Here is a tiny trained network, its code and every weight. The questions are about switching its units off for an input and a class, where a switched-off unit gives its printed mean instead of its output.

import numpy as np


def w(rows, s, z=0):
    codes = np.array(rows[::2]) - 128.0
    scale = np.full(codes.shape[1], s)
    scale[-1] = z or s
    return codes * scale


def norm(h):
    return h / np.sqrt((h * h).mean(-1, keepdims=True) + 1e-5)


def f(y):
    return y / 2 * (1 + np.tanh(0.7978845608 * (y + 0.044715 * y**3)))


def log_softmax(a):
    a = a - a.max(-1, keepdims=True)
    return a - np.log(np.exp(a).sum(-1, keepdims=True))


def net(x, mask):
    res = np.array(x, float).reshape(1, 2) / 4 @ E
    u = 0
    for l in range(2):
        y = f(norm(res) @ A[l][:, :-1].T + A[l][:, -1])
        res = res + np.where(mask[u : u + 10], y, B[l][:, -1]) @ B[l][:, :-1]
        u += 10
    return log_softmax(norm(res)[-1] @ U[:, :-1].T + U[:, -1])


A, B = {}, {}
E = w([
[87,253,143,232,64,127,114,238],'x0',
[207,207,175,3,161,115,126,192],'x1',
],0.00045)
A[0] = w([
[165,66,118,84,179,124,174,66,144],'L0N0',
[108,151,145,120,162,249,22,114,126],'L0N1',
[125,120,156,133,128,129,157,131,128],'L0N2',
[113,177,147,163,44,118,132,191,134],'L0N3',
[150,177,233,85,192,166,40,139,116],'L0N4',
[117,131,161,133,144,155,128,122,127],'L0N5',
[156,142,119,115,143,131,143,138,3],'L0N6',
[80,92,90,165,97,149,120,96,164],'L0N7',
[118,135,127,127,141,128,115,124,128],'L0N8',
[167,183,208,79,187,148,68,143,65],'L0N9',
],0.0016,0.0021)
B[0] = w([
[91,237,150,150,140,205,72,139,212],'L0N0',
[141,96,120,144,130,37,177,168,127],'L0N1',
[132,130,120,127,121,117,113,121,128],'L0N2',
[133,144,122,75,195,218,83,42,219],'L0N3',
[170,87,4,127,55,130,185,165,181],'L0N4',
[116,130,127,125,132,109,135,128,127],'L0N5',
[65,26,137,226,43,96,195,94,1],'L0N6',
[199,152,129,85,146,77,158,190,187],'L0N7',
[127,126,130,127,127,128,127,130,128],'L0N8',
[167,62,35,157,39,103,204,158,124],'L0N9',
],0.0011,0.00077)
A[1] = w([
[98,184,120,204,48,112,147,197,39],'L1N0',
[98,172,163,197,38,79,158,202,1],'L1N1',
[143,24,123,80,134,102,163,60,21],'L1N2',
[50,30,115,251,97,126,131,71,107],'L1N3',
[132,135,93,136,137,111,118,126,137],'L1N4',
[156,142,74,115,104,188,126,128,159],'L1N5',
[136,161,208,114,175,95,124,136,136],'L1N6',
[123,132,185,113,124,109,136,133,105],'L1N7',
[141,16,120,74,139,110,158,57,36],'L1N8',
[127,123,69,129,118,171,126,113,114],'L1N9',
],0.0019,0.00077)
B[1] = w([
[116,150,148,115,198,184,74,64,136],'L1N0',
[140,127,134,98,181,169,105,76,65],'L1N1',
[114,207,147,166,153,174,86,130,78],'L1N2',
[224,147,95,4,77,91,185,215,81],'L1N3',
[112,136,158,125,124,121,129,136,145],'L1N4',
[102,110,130,154,119,99,133,112,254],'L1N5',
[107,112,74,138,100,130,130,110,225],'L1N6',
[149,122,80,139,116,153,138,114,100],'L1N7',
[105,205,137,168,157,180,81,122,113],'L1N8',
[108,124,153,104,146,96,109,122,140],'L1N9',
],0.0021,0.00047)
U = w([
[103,178,150,147,190,199,68,82,148],'0',
[197,125,104,72,86,98,182,189,140],'1',
[70,46,110,197,91,75,146,106,128],'2',
[191,76,245,211,95,185,210,108,9],'3',
[188,74,244,213,97,196,225,108,1],'4',
],0.011)

Each question gives the input, the list of numbers given to net, and the class t.
The units are the neurons (one row each of A and B). Each row of codes is followed by its name. A weight is (code - 128) times the scale printed after its matrix; where a second scale follows, it is the last column's (A, B and U).
mask holds one flag per neuron, layer by layer. A switched-off neuron (its flag False) gives its mean, the last column of its row in B, instead of its output. The means were averaged over made-up inputs and are rounded, as every weight is.
A unit's drop is (log p(t) with every unit on - log p(t) with that unit switched off) / (log p(t) with every unit on - log p(t) with every unit switched off).
The circuit of an input: a set's keep is (log p(t) with only the set's units on - log p(t) with every unit switched off) / (log p(t) with every unit on - log p(t) with every unit switched off). Starting from the 12 units with the biggest drops (on a tie, the unit counted first), units are removed one at a time, each time the one whose removal leaves the highest keep (on an exact tie, the one counted first), for as long as the keep stays at least 0.8.
units of the circuit, in order: the units of the circuit, biggest drop first
top k neurons: the k neurons with the biggest drops, biggest first
k most important neurons of layer l: the k neurons of layer l with the biggest drops, biggest first
drop when u is switched off: that unit's drop, to one decimal
input [6,-8], class 1: top 3 neurons	L1N3, L0N0, L1N8
input [5,5], class 0: units of the circuit, in order	L1N3
input [-6,-7], class 1: top 3 neurons	L1N3, L0N3, L1N0
input [-6,-6], class 0: top 2 neurons	L1N8, L1N2
input [3,2], class 2: top 2 neurons	L0N3, L1N3
input [-3,3], class 2: top 4 neurons	L1N3, L1N0, L0N3, L0N0
input [-3,1], class 2: top 3 neurons	L0N0, L1N3, L0N3
input [4,-3], class 0: top 2 neurons	L1N0, L1N1
input [-2,1], class 2: top 2 neurons	L0N0, L1N3
input [-7,5], class 0: 2 most important neurons of layer 1	L1N3, L1N8
input [-8,-8], class 0: top 3 neurons	L1N8, L1N2, L0N9
input [-3,-1], class 2: top 2 neurons	L0N0, L0N3
input [-6,4], class 0: top 3 neurons	L1N3, L1N8, L1N2
input [-8,-6], class 0: units of the circuit, in order	L1N8
input [-5,-6], class 1: top 4 neurons	L1N3, L0N3, L1N0, L1N1
input [3,-1], class 2: 2 most important neurons of layer 1	L1N8, L1N2
input [8,-5], class 0: 2 most important neurons of layer 1	L1N0, L1N1
input [-8,7], class 0: 3 most important neurons of layer 1	L1N3, L1N8, L1N2
input [-2,-4], class 1: drop when L1N3 is switched off	1.0
input [2,-8], class 1: drop when L1N3 is switched off	1.2
input [2,2], class 2: drop when L1N3 is switched off	0.5
